Look-ups in named tables: a row name and a column name give one cell, copied from the table.

Table Labege
     Ruli  Vom  Berifuv  Did  Pak  Bogas
Meb   323  327      359  535  729    387
Bog   404  508      421  275  847    463
Zis   403  416      651  542    7    334

Pak of Bog is 847
Berifuv of Meb is 359
Ruli of Zis is 403
Did of Meb is 535
Berifuv of Zis is 651
Bogas of Zis is 334
Did of Zis is 542
Vom of Bog is 508
Vom of Zis is 416

Nis =
|  | Pev | Kizuz | Nit | Fidina | Sebup | Mazu | Zotivib | Selora | Kor | Mibuz |
|---|---|---|---|---|---|---|---|---|---|---|
| Tidu | 86.1 | 85.5 | 14.6 | 60.3 | 77.2 | 94.6 | 77.4 | 19.6 | 14.3 | 36.7 |
| Beguzo | 46.7 | 43.4 | -1.7 | 58.2 | -15.2 | -45.1 | -2.0 | 75.0 | 52.9 | 78.9 |
| Vimen | 67.7 | 72.3 | 10.4 | 54.0 | 56.1 | 69.2 | 64.5 | 32.1 | 15.3 | 42.7 |
| Bemef | 15.6 | 21.2 | 12.5 | 40.7 | -18.3 | -48.8 | -1.0 | 72.0 | 35.8 | 64.9 |
| Bul | 77.9 | 82.8 | 0.9 | 84.5 | 15.4 | 45.7 | 47.9 | 44.7 | 43.8 | 76.7 |
| Kob | 66.8 | 58.7 | 8.4 | 72.3 | 6.1 | 4.4 | 18.4 | 60.3 | 37.6 | 69.6 |
| Baf | -0.3 | -30.4 | 66.3 | -6.8 | 46.2 | 37.5 | -12.9 | -7.5 | 9.1 | -37.6 |
| Manisi | 22.3 | 5.0 | 21.7 | 39.2 | -27.8 | -56.9 | -19.3 | 60.9 | 45.2 | 64.7 |
| Koreso | 20.9 | 30.7 | -4.4 | 37.5 | -18.5 | -54.9 | 5.5 | 77.0 | 49.5 | 77.5 |
| Mevuz | 33.3 | -28.2 | 88.5 | 36.9 | 34.8 | 19.2 | -63.6 | -8.4 | 16.2 | -36.6 |
| Kom | 61.6 | 32.6 | 8.9 | 73.0 | -9.7 | -42.5 | -26.6 | 63.8 | 50.8 | 68.8 |
| Kudep | 8.5 | 10.9 | 0.6 | 29.6 | -33.8 | -68.0 | -4.6 | 75.5 | 54.7 | 76.7 |
| Sib | 17.0 | -4.1 | 59.0 | 6.3 | 48.9 | 52.2 | 9.8 | -5.3 | 14.0 | -8.9 |
| Luz | 47.2 | -19.7 | 84.3 | 32.5 | 50.1 | 47.7 | -36.3 | -9.6 | 10.9 | -39.4 |

Kom, Sebup => -9.7
Vimen, Selora => 32.1
Luz, Nit => 84.3
Luz, Selora => -9.6
Baf, Zotivib => -12.9
Vimen, Kizuz => 72.3
Mevuz, Kor => 16.2
Vimen, Zotivib => 64.5
Bul, Sebup => 15.4
Kob, Kizuz => 58.7
Bemef, Kizuz => 21.2
Baf, Kor => 9.1
Kudep, Pev => 8.5
Kob, Pev => 66.8
Beguzo, Selora => 75.0
Kob, Kor => 37.6
Tidu, Nit => 14.6
Tidu, Selora => 19.6
Bemef, Pev => 15.6
Koreso, Pev => 20.9

Motela.tsv
	Bubu	Givum	Bakuf	Latopep	Sur	Sapa	Sopotad	Meb
Fel	-50.910	26.887	-21.596	6.350	-9.752	-18.379	-13.216	33.847
Nubaga	-50.766	4.972	62.226	6.350	-30.278	-42.015	-13.216	-31.176
Feregu	-88.160	4.972	-4.138	-55.746	-30.278	-1.859	-3.942	15.752
Pavu	-50.766	-10.470	-4.138	6.350	20.426	77.701	23.015	-20.151
Rogepa	50.685	-43.536	19.341	-24.513	-31.029	-1.859	-13.216	-47.307
Nimoka	-50.766	4.972	-24.786	5.572	-30.278	-1.859	-13.216	-33.737
Ked	21.396	4.972	-4.138	12.961	-29.718	50.700	-46.034	-20.151

Nimoka, Latopep -> 5.572
Fel, Bakuf -> -21.596
Nubaga, Latopep -> 6.350
Rogepa, Bubu -> 50.685
Ked, Bubu -> 21.396
Ked, Latopep -> 12.961
Ked, Meb -> -20.151
Ked, Sapa -> 50.700
Feregu, Latopep -> -55.746
Ked, Givum -> 4.972
Rogepa, Givum -> -43.536
Feregu, Sur -> -30.278
Rogepa, Sur -> -31.029
Nimoka, Meb -> -33.737
Nubaga, Meb -> -31.176
Nimoka, Sapa -> -1.859
Pavu, Sur -> 20.426
Nimoka, Sopotad -> -13.216
Rogepa, Sopotad -> -13.216

Lev:
|  | Ful | Vilevov | Sivop | Godaki | Lor | Vupup | Ker | Kivas | Notik | Gegedes |
|---|---|---|---|---|---|---|---|---|---|---|
| Reliru | 6.861 | -1.194 | -5.251 | -0.692 | 7.094 | 6.700 | -0.659 | -5.313 | -0.998 | 6.910 |
| Bizega | -0.346 | 3.090 | 4.618 | 3.008 | -0.143 | -1.982 | -0.118 | 2.913 | 4.556 | 3.033 |
| Dibufu | -2.311 | -3.030 | 1.094 | 5.474 | 4.462 | -0.646 | -3.366 | -0.514 | 4.556 | 5.618 |
| Poge | 4.240 | 1.866 | -1.726 | 0.541 | 4.462 | 2.693 | -1.742 | -0.514 | 4.051 | 3.033 |
| Kunebag | -1.001 | -3.642 | 6.733 | 2.391 | -4.749 | 4.697 | 5.838 | -4.628 | 1.022 | 7.556 |
| Bavu | 5.551 | -3.030 | -1.726 | 6.707 | 2.489 | -3.985 | 2.048 | 6.341 | -1.503 | -2.783 |
| Seg | -2.311 | 3.090 | 3.913 | -1.308 | -0.801 | 4.697 | 2.589 | -1.885 | 1.022 | 4.972 |
| Kosipef | -2.311 | 6.150 | 1.798 | -3.775 | 3.804 | 4.697 | -3.908 | 0.857 | 6.576 | -1.490 |

Sivop of Kosipef: 1.798
Ker of Reliru: -0.659
Vilevov of Dibufu: -3.030
Notik of Dibufu: 4.556
Sivop of Bavu: -1.726
Kivas of Seg: -1.885
Sivop of Poge: -1.726
Vupup of Poge: 2.693
Ful of Bavu: 5.551
Gegedes of Dibufu: 5.618
Godaki of Seg: -1.308
Godaki of Dibufu: 5.474
Kivas of Reliru: -5.313
Notik of Poge: 4.051
Gegedes of Seg: 4.972
Godaki of Bavu: 6.707
Vupup of Bizega: -1.982
Vilevov of Seg: 3.090
Vilevov of Kunebag: -3.642
Row with the largest Godaki: Bavu

Tur:
,Voke,Bulotu,Vogit,Mosupe,Gal,Doka,Zelaf,Mufeva,Viduvoz
Gud,356,590,459,284,627,434,838,635,783
Rilofo,550,373,683,472,669,490,467,510,576
Gopi,558,545,475,487,510,589,754,552,598
Rad,406,339,576,87,499,574,654,361,863
Lumat,554,468,378,560,576,441,879,545,703
Tofema,706,515,378,566,665,262,582,483,746
Feni,626,451,820,647,564,493,221,559,387
Tava,508,560,612,441,683,432,454,509,612
Zom,428,655,688,530,740,627,714,879,303

Bulotu of Lumat: 468
Viduvoz of Lumat: 703
Voke of Rad: 406
Bulotu of Tava: 560
Mosupe of Tofema: 566
Doka of Feni: 493
Zelaf of Zom: 714
Bulotu of Tofema: 515
Vogit of Lumat: 378
Doka of Tofema: 262
Gal of Feni: 564
Viduvoz of Rad: 863
Mufeva of Gopi: 552
Viduvoz of Feni: 387
Row with the largest Gal: Zom

Mut:
cols = Kuve, Biv, Somo, Baleboz, Lis
Fet: [125, 147, 127, 165, 149]
Fot: [165, 97, 137, 108, 100]
Ramo: [166, 208, 93, 135, 222]
Pef: [163, 151, 134, 142, 150]
Dibanab: [154, 66, 154, 109, 138]
Duz: [199, 146, 106, 182, 145]
Bal: [158, 143, 91, 144, 144]
Maliru: [167, 63, 163, 110, 149]
Kabodo: [97, 119, 195, 111, 152]

Duz, Kuve: 199
Pef, Baleboz: 142
Fot, Kuve: 165
Bal, Baleboz: 144
Maliru, Lis: 149
Ramo, Lis: 222
Fet, Biv: 147
Kabodo, Lis: 152
Fet, Kuve: 125
Ramo, Somo: 93
Fot, Lis: 100
Kabodo, Somo: 195
Kabodo, Biv: 119
Dibanab, Kuve: 154
Fet, Baleboz: 165

Dok:
        Lanuta     Moz  Sudug     Gaz  Tepud  Lekita   Domik   Debub
Pelugi   5.187  -2.027  8.144   0.172  4.038   7.954   7.533  -0.001
Piz     -5.127   0.829  0.639   0.264  5.303   3.865   3.333   4.290
Lup      2.155   4.909  4.689  -2.264  8.067   4.114  -2.401   6.336
Zasur    3.195   3.250  2.471   2.194  2.572   2.930   3.085   2.920
Vububi   0.326   7.074  3.519   3.166  5.567   1.223   5.783  -4.943

Moz of Zasur: 3.250
Lekita of Zasur: 2.930
Gaz of Zasur: 2.194
Lanuta of Pelugi: 5.187
Lekita of Pelugi: 7.954
Lekita of Vububi: 1.223
Tepud of Vububi: 5.567
Lanuta of Vububi: 0.326

Table Ligu
,Nuzesam,Vap,Guvu
Zirofin,98,246,128
Pofu,188,118,49
Buvipar,173,153,224
Fosa,216,152,191
Fonugig,145,61,99
Sef,94,231,165
Tud,87,213,149
Lugelu,183,153,134
Bufig,149,193,103
Giri,81,254,165
Nikotin,87,181,157

Giri, Guvu => 165
Pofu, Nuzesam => 188
Zirofin, Vap => 246
Fosa, Vap => 152
Nikotin, Guvu => 157
Bufig, Vap => 193
Buvipar, Guvu => 224
Nikotin, Vap => 181
Buvipar, Vap => 153
Giri, Vap => 254
Zirofin, Guvu => 128
Tud, Vap => 213
Bufig, Guvu => 103
Fonugig, Guvu => 99
Tud, Nuzesam => 87

Gibuduz:
         Bel  Dimik  Lete  Gudedug  Mamik
Viraruz  0.7    8.0   7.8      0.8    0.6
Rolo     1.1    0.6   0.4      7.1    8.4
Kep      0.6    0.4   7.1      8.5    1.1
Vavoz    0.3    3.9   9.9      3.4    0.5
Vekedup  9.8    4.3   0.4      0.3    3.1
Mufufo   0.2    4.0   9.9      3.3    0.4
Kedine   0.5    0.5   1.4      9.0    6.4
Fup      0.6    1.1   8.6      7.0    0.6
Basuk    5.0    9.6   2.5      0.5    0.2
Tedo     0.4    0.2   3.5      9.9    3.7

What is the Dimik of Vekedup in Gibuduz? 4.3
What is the Gudedug of Mufufo in Gibuduz? 3.3
What is the Bel of Basuk in Gibuduz? 5.0
What is the Mamik of Rolo in Gibuduz? 8.4
What is the Mamik of Vavoz in Gibuduz? 0.5
What is the Dimik of Kedine in Gibuduz? 0.5
What is the Bel of Vavoz in Gibuduz? 0.3
What is the Bel of Fup in Gibuduz? 0.6
What is the Mamik of Basuk in Gibuduz? 0.2
What is the Lete of Mufufo in Gibuduz? 9.9
What is the Dimik of Rolo in Gibuduz? 0.6
What is the Gudedug of Kep in Gibuduz? 8.5

